Below are the code and all the weights of a small trained network. Each question names an input and a target symbol and asks about switching units off, where a switched-off unit gives its printed mean instead of its output.

import numpy as np


def w(rows, s, z=0):
    codes = np.array(rows[::2]) - 128.0
    scale = np.full(codes.shape[1], s)
    scale[-1] = z or s
    return codes * scale


def norm(h):
    return h / np.sqrt((h * h).mean(-1, keepdims=True) + 1e-5)


def f(y):
    return y / 2 * (1 + np.tanh(0.7978845608 * (y + 0.044715 * y**3)))


def softmax(a):
    e = np.exp(a - a.max(-1, keepdims=True))
    return e / e.sum(-1, keepdims=True)


def log_softmax(a):
    a = a - a.max(-1, keepdims=True)
    return a - np.log(np.exp(a).sum(-1, keepdims=True))


def net(x, mask):
    ids = ['βγδθλτω'.index(c) for c in x.split()]
    T = len(ids)
    res = E[ids] + P[:T]
    u = 0
    for l in range(2):
        r = norm(res)
        for j in range(2):
            rows = slice(4 * j, 4 * j + 4)
            q, k, v = (r @ M[l][rows].T for M in (Q, K, V))
            z = softmax(np.where(np.tri(T) > 0, q @ k.T / 4**0.5, -1e9)) @ v
            o = O[l][rows]
            res = res + np.where(mask[u + j], z, o[:, -1]) @ o[:, :-1]
        u += 2
        y = f(norm(res) @ A[l][:, :-1].T + A[l][:, -1])
        res = res + np.where(mask[u : u + 8], y, B[l][:, -1]) @ B[l][:, :-1]
        u += 8
    return log_softmax(norm(res)[-1] @ U[:, :-1].T + U[:, -1])


Q, K, V, O, A, B = {}, {}, {}, {}, {}, {}
E = w([
[127,68,21,138,167],'β',
[143,97,4,138,131],'γ',
[100,188,24,50,104],'δ',
[122,203,31,143,68],'θ',
[78,169,26,54,129],'λ',
[87,204,45,152,98],'τ',
[111,108,8,161,169],'ω',
],0.0049)
P = w([
[137,139,166,123,120],'0',
[118,126,92,70,195],'1',
[113,101,95,157,133],'2',
[112,126,85,90,192],'3',
[112,132,174,138,87],'4',
[198,137,107,126,218],'5',
[100,108,107,144,108],'6',
[71,250,44,163,182],'7',
[103,144,153,190,74],'8',
[187,206,118,176,226],'9',
],0.016)
Q[0] = w([
[180,116,153,116,202],'0.h0',
[113,233,64,151,224],'0.h0',
[24,96,58,162,61],'0.h0',
[16,4,92,112,59],'0.h0',
[129,211,148,179,155],'0.h1',
[190,156,169,76,194],'0.h1',
[161,72,197,99,111],'0.h1',
[29,89,109,107,145],'0.h1',
],0.011)
K[0] = w([
[62,111,50,122,153],'0.h0',
[72,136,141,111,46],'0.h0',
[161,182,247,110,153],'0.h0',
[235,238,200,76,171],'0.h0',
[81,93,106,127,92],'0.h1',
[159,143,77,138,126],'0.h1',
[120,111,76,89,158],'0.h1',
[243,152,172,127,103],'0.h1',
],0.014)
V[0] = w([
[241,135,118,106,38],'0.h0',
[195,169,61,105,147],'0.h0',
[245,144,163,197,131],'0.h0',
[117,255,129,141,154],'0.h0',
[103,106,110,137,51],'0.h1',
[55,91,141,124,157],'0.h1',
[128,140,85,169,157],'0.h1',
[89,119,99,101,95],'0.h1',
],0.011)
O[0] = w([
[166,137,2,127,102,213],'0.h0',
[151,170,100,186,126,169],'0.h0',
[128,141,98,74,165,107],'0.h0',
[34,147,122,160,155,255],'0.h0',
[158,95,130,108,147,195],'0.h1',
[81,126,110,126,147,75],'0.h1',
[119,150,113,188,147,109],'0.h1',
[111,109,67,83,153,164],'0.h1',
],0.015,0.0064)
A[0] = w([
[129,87,25,78,197,253],'0.n0',
[2,26,104,231,65,41],'0.n1',
[52,113,103,226,10,133],'0.n2',
[105,216,132,68,254,135],'0.n3',
[148,113,193,169,192,55],'0.n4',
[112,37,37,46,145,131],'0.n5',
[205,132,56,205,167,138],'0.n6',
[111,108,111,202,255,36],'0.n7',
],0.0078,0.0028)
B[0] = w([
[167,202,210,161,135,254],'0.n0',
[188,126,239,82,117,206],'0.n1',
[145,44,210,114,111,197],'0.n2',
[178,185,93,210,172,187],'0.n3',
[50,85,159,139,124,142],'0.n4',
[135,103,183,181,91,189],'0.n5',
[168,172,111,2,94,201],'0.n6',
[33,240,26,120,97,190],'0.n7',
],0.0075,0.0081)
Q[1] = w([
[84,119,228,100,50],'1.h0',
[107,114,24,146,191],'1.h0',
[205,205,81,113,80],'1.h0',
[124,220,133,136,125],'1.h0',
[91,146,85,165,110],'1.h1',
[17,155,45,116,185],'1.h1',
[29,145,156,121,68],'1.h1',
[105,72,114,64,2],'1.h1',
],0.009)
K[1] = w([
[117,91,198,156,31],'1.h0',
[123,129,68,111,157],'1.h0',
[118,198,164,65,163],'1.h0',
[101,220,138,110,128],'1.h0',
[105,140,108,159,130],'1.h1',
[71,174,113,167,110],'1.h1',
[126,118,88,35,100],'1.h1',
[35,6,163,49,22],'1.h1',
],0.013)
V[1] = w([
[138,42,156,175,84],'1.h0',
[177,47,26,223,141],'1.h0',
[121,106,79,33,206],'1.h0',
[122,93,68,196,196],'1.h0',
[169,168,171,205,144],'1.h1',
[79,156,180,2,59],'1.h1',
[192,81,232,85,212],'1.h1',
[102,84,132,207,134],'1.h1',
],0.0065)
O[1] = w([
[132,211,62,162,130,3],'1.h0',
[148,144,135,140,166,72],'1.h0',
[104,166,116,41,72,81],'1.h0',
[189,123,127,95,219,145],'1.h0',
[112,124,197,96,58,209],'1.h1',
[202,50,146,225,139,79],'1.h1',
[173,86,125,114,255,6],'1.h1',
[149,218,144,139,92,114],'1.h1',
],0.0072,0.0045)
A[1] = w([
[126,140,96,101,113,140],'1.n0',
[81,116,187,151,101,111],'1.n1',
[117,141,106,141,129,102],'1.n2',
[111,149,103,135,93,149],'1.n3',
[181,115,127,148,84,143],'1.n4',
[180,97,106,124,105,254],'1.n5',
[153,4,193,146,162,154],'1.n6',
[148,165,178,126,169,77],'1.n7',
],0.022,0.0059)
B[1] = w([
[169,97,202,121,48,178],'1.n0',
[127,69,93,2,152,254],'1.n1',
[161,138,119,130,145,154],'1.n2',
[144,26,102,153,154,222],'1.n3',
[19,195,228,115,143,180],'1.n4',
[112,164,190,174,182,200],'1.n5',
[248,45,117,233,253,195],'1.n6',
[87,60,141,159,77,162],'1.n7',
],0.0094,0.0096)
U = w([
[138,59,117,188,1,128],'β',
[99,76,104,6,143,126],'γ',
[62,162,85,180,155,162],'δ',
[217,162,43,72,136,97],'θ',
[172,52,143,181,182,213],'λ',
[155,172,219,74,121,133],'τ',
[43,60,220,185,42,6],'ω',
],0.0098,0.0023)

Each question gives the input, a string of symbols that net reads in full, and the target symbol t.
The units are the heads (4 rows each of Q, K, V and O) and the neurons (one row each of A and B). Each row of codes is followed by its name. A weight is (code - 128) times the scale printed after its matrix; where a second scale follows, it is the last column's (O, A, B and U).
mask holds one flag per unit, layer by layer, with each layer's heads first. A switched-off unit (its flag False) gives its mean, the last column of its rows in O or B, instead of its output. The means were averaged over made-up inputs and are rounded, as every weight is.
A unit's drop is (log p(t) with every unit on - log p(t) with that unit switched off) / (log p(t) with every unit on - log p(t) with every unit switched off).
The circuit of an input: a set's keep is (log p(t) with only the set's units on - log p(t) with every unit switched off) / (log p(t) with every unit on - log p(t) with every unit switched off). Starting from the 12 units with the biggest drops (on a tie, the unit counted first), units are removed one at a time, each time the one whose removal leaves the highest keep (on an exact tie, the one counted first), for as long as the keep stays at least 0.8.
circuit, biggest first: the units of the circuit, biggest drop first
top k neurons: the k neurons with the biggest drops, biggest first
top k neurons in layer l: the k neurons of layer l with the biggest drops, biggest first
which heads matter: for each layer, one digit per head in row order, 1 if its drop is at least 0.15 and else 0, layers parted by /
input θ δ τ τ δ, target β: which heads matter	10 / 00
input γ τ τ τ, target τ: which heads matter	01 / 00
input ω γ β τ γ τ τ θ θ, target δ: which heads matter	10 / 00
input λ β γ λ γ, target λ: which heads matter	00 / 01
input τ β λ τ ω τ ω, target γ: which heads matter	10 / 00
input γ τ λ τ τ, target θ: circuit, biggest first	(0.h0)
input ω τ λ λ, target ω: which heads matter	11 / 00
input τ λ β ω τ λ γ ω τ ω, target τ: top 3 neurons in layer 1	(1.n6; 1.n3; 1.n1)
input θ τ λ ω τ δ γ, target β: top 2 neurons	(1.n1; 1.n0)
input τ τ β λ, target δ: circuit, biggest first	(0.h0; 1.n1)
input β β τ γ, target λ: circuit, biggest first	(0.h0; 1.n6)
input τ θ λ γ ω λ ω θ γ γ, target ω: top 3 neurons	(1.n7; 0.n7; 0.n1)
input λ ω τ τ ω ω δ, target λ: top 3 neurons	(0.n1; 1.n6; 0.n2)
input β τ τ τ γ β τ θ γ ω, target δ: circuit, biggest first	(0.n7; 0.n1; 1.n6)
input τ τ τ ω τ ω, target δ: top neuron	(0.n7)
input λ λ β τ λ, target λ: which heads matter	00 / 01
input γ λ ω λ ω λ δ, target θ: which heads matter	10 / 00
input ω τ θ τ γ δ λ θ β λ, target γ: which heads matter	11 / 00
input τ β β λ, target δ: top 2 neurons	(1.n1; 0.n3)
input β β λ γ γ τ λ τ τ τ, target γ: which heads matter	11 / 00
input β β θ τ λ λ, target θ: which heads matter	01 / 00
